Here is a tiny trained network, its code and every weight. The questions are about switching its units off for an input and a class, where a switched-off unit gives its printed mean instead of its output.

import numpy as np


def w(rows, s, z=0):
    codes = np.array(rows[::2]) - 128.0
    scale = np.full(codes.shape[1], s)
    scale[-1] = z or s
    return codes * scale


def norm(h):
    return h / np.sqrt((h * h).mean(-1, keepdims=True) + 1e-5)


def f(y):
    return y / 2 * (1 + np.tanh(0.7978845608 * (y + 0.044715 * y**3)))


def log_softmax(a):
    a = a - a.max(-1, keepdims=True)
    return a - np.log(np.exp(a).sum(-1, keepdims=True))


def net(x, mask):
    res = np.array(x, float).reshape(1, 6) / 4 @ E
    u = 0
    for l in range(3):
        y = f(norm(res) @ A[l][:, :-1].T + A[l][:, -1])
        res = res + np.where(mask[u : u + 9], y, B[l][:, -1]) @ B[l][:, :-1]
        u += 9
    return log_softmax(norm(res)[-1] @ U[:, :-1].T + U[:, -1])


A, B = {}, {}
E = w([
[127,127,129],'x0',
[71,88,53],'x1',
[2,196,183],'x2',
[128,35,240],'x3',
[129,129,127],'x4',
[129,127,129],'x5',
],0.0078)
A[0] = w([
[205,29,103,7],'0.n0',
[56,89,115,38],'0.n1',
[102,209,73,104],'0.n2',
[16,33,37,5],'0.n3',
[188,156,28,48],'0.n4',
[117,4,18,55],'0.n5',
[231,125,124,71],'0.n6',
[113,51,186,248],'0.n7',
[139,136,90,158],'0.n8',
],0.017,0.0025)
B[0] = w([
[193,109,217,234],'0.n0',
[178,110,103,174],'0.n1',
[94,186,161,244],'0.n2',
[80,80,54,243],'0.n3',
[193,76,33,241],'0.n4',
[192,254,152,239],'0.n5',
[155,57,125,213],'0.n6',
[116,96,169,254],'0.n7',
[107,126,93,160],'0.n8',
],0.032,0.0068)
A[1] = w([
[136,140,131,61],'1.n0',
[126,198,73,229],'1.n1',
[136,148,141,75],'1.n2',
[214,141,51,26],'1.n3',
[220,252,154,1],'1.n4',
[172,183,135,53],'1.n5',
[128,137,207,65],'1.n6',
[133,148,138,76],'1.n7',
[135,147,136,69],'1.n8',
],0.018,0.0026)
B[1] = w([
[139,130,137,120],'1.n0',
[93,191,151,246],'1.n1',
[111,146,149,127],'1.n2',
[172,36,124,254],'1.n3',
[104,254,116,242],'1.n4',
[135,165,152,163],'1.n5',
[102,184,160,222],'1.n6',
[114,134,149,126],'1.n7',
[118,134,149,124],'1.n8',
],0.034,0.0066)
A[2] = w([
[130,100,175,93],'2.n0',
[101,103,128,100],'2.n1',
[90,95,101,253],'2.n2',
[129,42,105,130],'2.n3',
[87,56,129,56],'2.n4',
[66,112,160,59],'2.n5',
[123,140,126,152],'2.n6',
[139,168,168,140],'2.n7',
[3,144,126,232],'2.n8',
],0.027,0.0034)
B[2] = w([
[85,170,197,170],'2.n0',
[172,142,96,134],'2.n1',
[179,89,26,164],'2.n2',
[194,54,240,194],'2.n3',
[254,146,51,163],'2.n4',
[200,30,115,166],'2.n5',
[142,139,145,139],'2.n6',
[85,163,208,201],'2.n7',
[41,24,23,245],'2.n8',
],0.028,0.012)
U = w([
[207,65,86,255],'0',
[157,129,217,139],'1',
[207,223,37,92],'2',
[141,241,183,112],'3',
[30,228,98,115],'4',
[50,48,149,41],'5',
[63,111,3,92],'6',
],0.022,0.0036)

Each question gives the input, the list of numbers given to net, and the class t.
The units are the neurons (one row each of A and B). Each row of codes is followed by its name. A weight is (code - 128) times the scale printed after its matrix; where a second scale follows, it is the last column's (A, B and U).
mask holds one flag per neuron, layer by layer. A switched-off neuron (its flag False) gives its mean, the last column of its row in B, instead of its output. The means were averaged over made-up inputs and are rounded, as every weight is.
A unit's drop is (log p(t) with every unit on - log p(t) with that unit switched off) / (log p(t) with every unit on - log p(t) with every unit switched off).
The circuit of an input: a set's keep is (log p(t) with only the set's units on - log p(t) with every unit switched off) / (log p(t) with every unit on - log p(t) with every unit switched off). Starting from the 12 units with the biggest drops (on a tie, the unit counted first), units are removed one at a time, each time the one whose removal leaves the highest keep (on an exact tie, the one counted first), for as long as the keep stays at least 0.8.
units of the circuit, in order: the units of the circuit, biggest drop first
unit that matters most: the unit with the biggest drop
k most important neurons: the k neurons with the biggest drops, biggest first
k most important neurons of layer l: the k neurons of layer l with the biggest drops, biggest first
input [-7,4,1,-8,-8,-8], class 6: unit that matters most	0.n2
input [-1,-8,1,7,5,-4], class 5: 3 most important neurons	[0.n4 0.n5 1.n3]
input [6,-5,1,2,-8,-3], class 5: units of the circuit, in order	[0.n4 0.n0]
input [-5,-7,7,1,-3,-7], class 5: 2 most important neurons of layer 1	[1.n1 1.n4]
input [8,-8,3,4,0,-6], class 5: units of the circuit, in order	[0.n5 0.n4]
input [1,8,-2,0,0,3], class 2: 2 most important neurons	[0.n5 0.n3]
input [-2,-2,5,7,-4,2], class 5: 3 most important neurons	[0.n4 0.n3 0.n5]
input [0,1,8,7,-3,-6], class 0: 4 most important neurons of layer 0	[0.n5 0.n0 0.n2 0.n1]
input [7,6,3,-5,-5,6], class 6: 2 most important neurons	[0.n3 0.n2]
input [-7,6,-1,-4,3,0], class 2: 2 most important neurons	[0.n5 0.n4]
input [-7,6,1,-1,3,2], class 6: 2 most important neurons	[0.n3 0.n0]
input [2,-2,5,6,6,5], class 5: 3 most important neurons	[0.n4 0.n3 0.n5]
input [-3,-6,5,0,-8,3], class 4: 3 most important neurons	[0.n3 0.n6 0.n7]
input [8,-2,6,-5,1,6], class 4: unit that matters most	0.n3
input [-1,-7,8,2,-5,2], class 5: 4 most important neurons of layer 0	[0.n5 0.n3 0.n0 0.n2]
input [3,8,8,-1,-4,2], class 6: 2 most important neurons	[1.n3 0.n4]
input [1,5,6,0,8,6], class 6: 3 most important neurons of layer 0	[0.n4 0.n0 0.n6]
input [0,-3,4,1,6,3], class 5: 3 most important neurons	[0.n5 0.n4 0.n3]
input [-1,0,-1,7,5,3], class 1: 2 most important neurons	[0.n5 0.n7]
input [7,-1,4,6,-8,7], class 5: unit that matters most	0.n4
input [7,-4,6,4,5,-7], class 5: 4 most important neurons	[0.n5 0.n3 0.n4 0.n0]
input [-8,1,0,0,-2,-7], class 2: 2 most important neurons of layer 0	[0.n5 0.n3]
input [4,7,-1,-5,0,7], class 2: 4 most important neurons	[0.n5 0.n4 2.n8 0.n3]
input [-1,-7,1,-7,-1,-6], class 4: 2 most important neurons of layer 0	[0.n2 0.n3]
input [5,7,-7,-1,-6,-6], class 2: 2 most important neurons	[0.n5 0.n4]
input [-6,2,2,-5,8,-1], class 6: 2 most important neurons of layer 0	[0.n2 0.n5]
input [7,4,5,0,-3,-5], class 6: units of the circuit, in order	[0.n0]
input [5,-8,8,4,-6,-6], class 5: 2 most important neurons of layer 0	[0.n5 0.n3]
input [8,-7,1,-5,-8,6], class 4: 2 most important neurons	[0.n2 0.n3]
